After every row comes roughly how far along a hidden order it lies, from 0 to 15.
[  2   0  12  -6 -10   6  -6  -7  22 -23  31   2  12  17  -1  -6 -11  -6
  14 -14  -1 -29  16  -9  -2   7 -22]
14
[  6  14 -13 -10 -11   2   7 -10  27  37 -68   6   9 -17  -2   6  24 -17
  12 -17 -21  15   6   7   1  45  -4]
12
[-12   1  32 -16 -43   3   9  -3  21  -8  26  -3  24   9  -6  -9   2 -17
  31  -3  23   3  -2  -6 -11  -9  -3]
10
[ 20   1   2   6  10 -43 -21  -9   6   9  -3  -1 -14 -14  18   7   1 -23
  -5  -2  43 -33  18  -7  20 -17   2]
9
[-18 -17 -10  16   2 -27   4  -6  -9  20  13  -8  53  36  -3   3 -30 -18
   8   9  28 -34  25 -18  11 -11 -20]
12
[ 15  -5 -16   1  -2 -12   2  -4   6  14 -20   5   7  -7  12  -2  24 -27
  10  -7  21 -36  10  -9   3  31 -28]
11
[ -1  -4 -17  -1  -3   7  -2  -5 -15  20  -2   3  26  -5   1  -6  -8  -8
  17   2   1 -23  -3  -4  -8 -16   2]
11
[ 15  -2  -1 -14  -2   3  -7  -2  10  -3  47   5   2 -33   0  -2  34  -4
  28  -5   3   5 -10  -3  -4 -67 -14]
5
[ 10   6 -27 -19   2   0  15   1   2  37  40   9 -20  37  -2   2  50  -5
  13   6  -9  46   0 -15   3 -10 -15]
9
[  7 -28 -18  -1 -30  -5   4  -4  17  -6   5   0  34 -26  -6   5  26 -22
  34 -10  16  -1 -10 -12  -7 -32 -29]
6
[ -8   7 -23 -23 -26   8  19   5  21  38 -49  -2 -37   8 -16  23  39  20
  16  17 -11   2 -13 -12   1   8  13]
6
[ 15 -34 -28  23 -12 -35  -5  14 -10 -12   4  -5   1 -22  18  -1   3  11
   2  12  15 -20 -14   0  14 -19 -19]
1
[  3  -6 -22   6  15  19   2  -2  -4   4   3   3  14  23  13  -8  -5  -7
   6  -2  -2 -38  11 -14 -10   1 -15]
11
[ 19 -12 -10 -20  -6   4  -1  -8  13 -14  53   5  33 -31   1   2  28 -16
  23 -14   0  40  -5 -12 -17 -22 -20]
6
[ -3   2   6  -1   2  -2   1  -3 -17 -23  20  -4  26 -14  -3  10  -1  -6
  -8  -6   0  36  -3   7  -4  -4  10]
8
[  -4   26   -7   20   -4    7   -2  -11  -14   46 -100   -1   44  -19
   -2    2  -12  -22  -12  -17    2  -32    7   30   15   19   47]
15
[ 13   8  -5  -3 -21   5   4  -6  40 -15  14   6  17  -3  -8  -7  12 -23
   9 -15  -5 -24   3  -4  -1   2 -12]
14
[ 21  -6 -14   3  14   3 -11  -2  -8 -22 -28  -1  -4 -20  12   0  18  -9
 -16  -7  -6  10   2   2  -2  -9 -11]
4
[  1  13  12  -5 -17 -16   0  -3  19  12  33   3  -3  -3  -3  -8  22 -22
  20  -2  16 -18   2   2   2 -11   6]
11
[ 12  13  15  10 -28  -5  -9   2 -19 -19  42  -1  11 -31  -7 -10 -13  -2
  -3  -8   7 -35 -14  13  12   8   3]
11
[ 43   1 -23  -8 -10   6   8   8   1  -6  60   9  -8 -23 -14   6  33  52
  22  10 -15  43 -26   7  -2 -34  12]
3
[ -6  -5  45   1  -8 -11  -3  -9  34   8   3  -3  14  18   6  -4   0 -36
  29 -11  59 -51  34 -19  -3  22 -11]
14
[ 14  17  -7 -32 -18  -2  12   6  15   0  48  14 -13 -26 -14  17  68   3
  16   3 -12  72 -15  -8  -2  -5  -1]
5
[  6  -5  -7 -14 -46  13  13   1  18 -28  57   5  30 -15 -10  -9  17   6
  31  -6 -10  39 -19  -6  -7 -31 -10]
8
[ -7  14  11  -9   1   5   5  -8  26  19  17   1  -7   0  -4   0  23 -21
  15  -2   9  20   4  -6   3  -5   7]
11
[ 21 -17 -12 -23 -18  16  -8  12  35 -25   5   5  -2 -19   3  -8  33  19
  31   3  -1   5 -26 -11 -17 -23 -33]
0
[  6 -11 -36   9  10   4  -1  -3   2  25   5   1  21   0  17  -2  33 -14
  21   5  16   1   1  -7  -3 -21 -14]
7
[-27   6  39  -2  12 -28   0   8 -27 -25  26 -12 -37  26 -13   4 -30 -25
 -44  11  28 -42  35 -19  17  34  20]
14
[ -7   5 -16  -6  13  -5   6  -4   4  15  11   0   1  17  -4   3   9 -14
  -4   2   4   6  12 -13  -3 -11   6]
11
[ -4 -30   5  -2  -8   1   6   3   1  10 -15  -6   8   2   7   1  14   0
  24   6   0 -27 -13  -9  -2  -8 -33]
4
[ 12  -4 -51 -13   2  28  19  30  -6  80   8  13 -19  -9  -5   1  49 100
  26  26 -14  59 -88  12  -8 -31  -8]
0
[ 10 -14   8 -11  23  22 -29 -10  55 -17   7   6  13   2  24  -6  -5 -15
  19  -7  14  -9  11 -14 -10 -11 -20]
6
[ 19   0  -5  -7   0  28   0  -2  -2 -20  77  17  -6  -8  -6  -5   7  24
   8   1 -21  -1 -17  -6   0 -25  -4]
10
[ 13  15   5  -1 -10   0  -5  -4 -14 -35  92   5  22 -20  -6  -6   7 -20
   1  -9   9  -8  14  -1  10 -26  20]
15
[ -9   7 -15 -17  -2  12  18   6  12  32   8   2 -13   3 -11   1  30  14
   9   6  -6  49 -18  -2 -13  -4   0]
6
[ 31  21   5 -14  -2  21   1  -5  -7  13  44  19  -7 -20  -5  -2  17   4
  11  -3 -14 -16  -4   1   6  15   0]
13
[ 23  18 -14   3   0  16   3  -6  17  44 -80   5  13 -22   0  -8  26   5
   3 -20 -24  61  -8  42  -1  24  -2]
8
[-13  -6  -6  -1 -27  -6  17  -3  -1  32  -6  -4  26  -5 -10   4  33 -25
  28   0   7   7  -1  -7   0  10 -10]
11
[  5 -11 -36 -18 -12  27  12  -4   8   8  11  16  24 -18  -6  10  36  32
  35   3 -18  22 -33  -7  -6 -31 -15]
5
[ 20  -7 -37  -1 -31   6   8  -8   7   5  19   4  65 -36  -7  12  25   0
  31 -11 -11  19 -17  -5   0 -30 -27]
10
[ 10  19 -38 -14 -32   7   7  -1  28  20 -40   7   2 -18 -11   7  32   4
  15  -5 -21 -17 -10  -6  -9   7   0]
10
[ 31  -6  26   3  24  -1 -13 -11   2 -26  -3   2  27 -40  35 -13  -6 -13
  25 -19  12  21  -4  26 -13  -4 -10]
5
[-18   1  -2  -6 -16  16  13   2   2  31 -10  -1 -28  27 -12  -4   9   1
  23  11  -8 -20  -6  -3  -6  -2   3]
10
[ 34   5   2 -23 -10  18   1  -3  24 -41  89  28  15 -19 -11 -10  32   3
  11 -11 -19  32 -12 -14  -9 -10 -26]
12
[-17   1   8 -15 -25  -1  11  -4   5  -7  37  -1   7  12 -17  15  17 -18
  22   4  11  52  -1 -14  -9  -6   7]
9
[ 21   6 -36  -8  16   2   5  -6   3  46 -31   5  11 -27  20  10  37 -16
   7  -1   5  43   2   3   5  10   2]
6
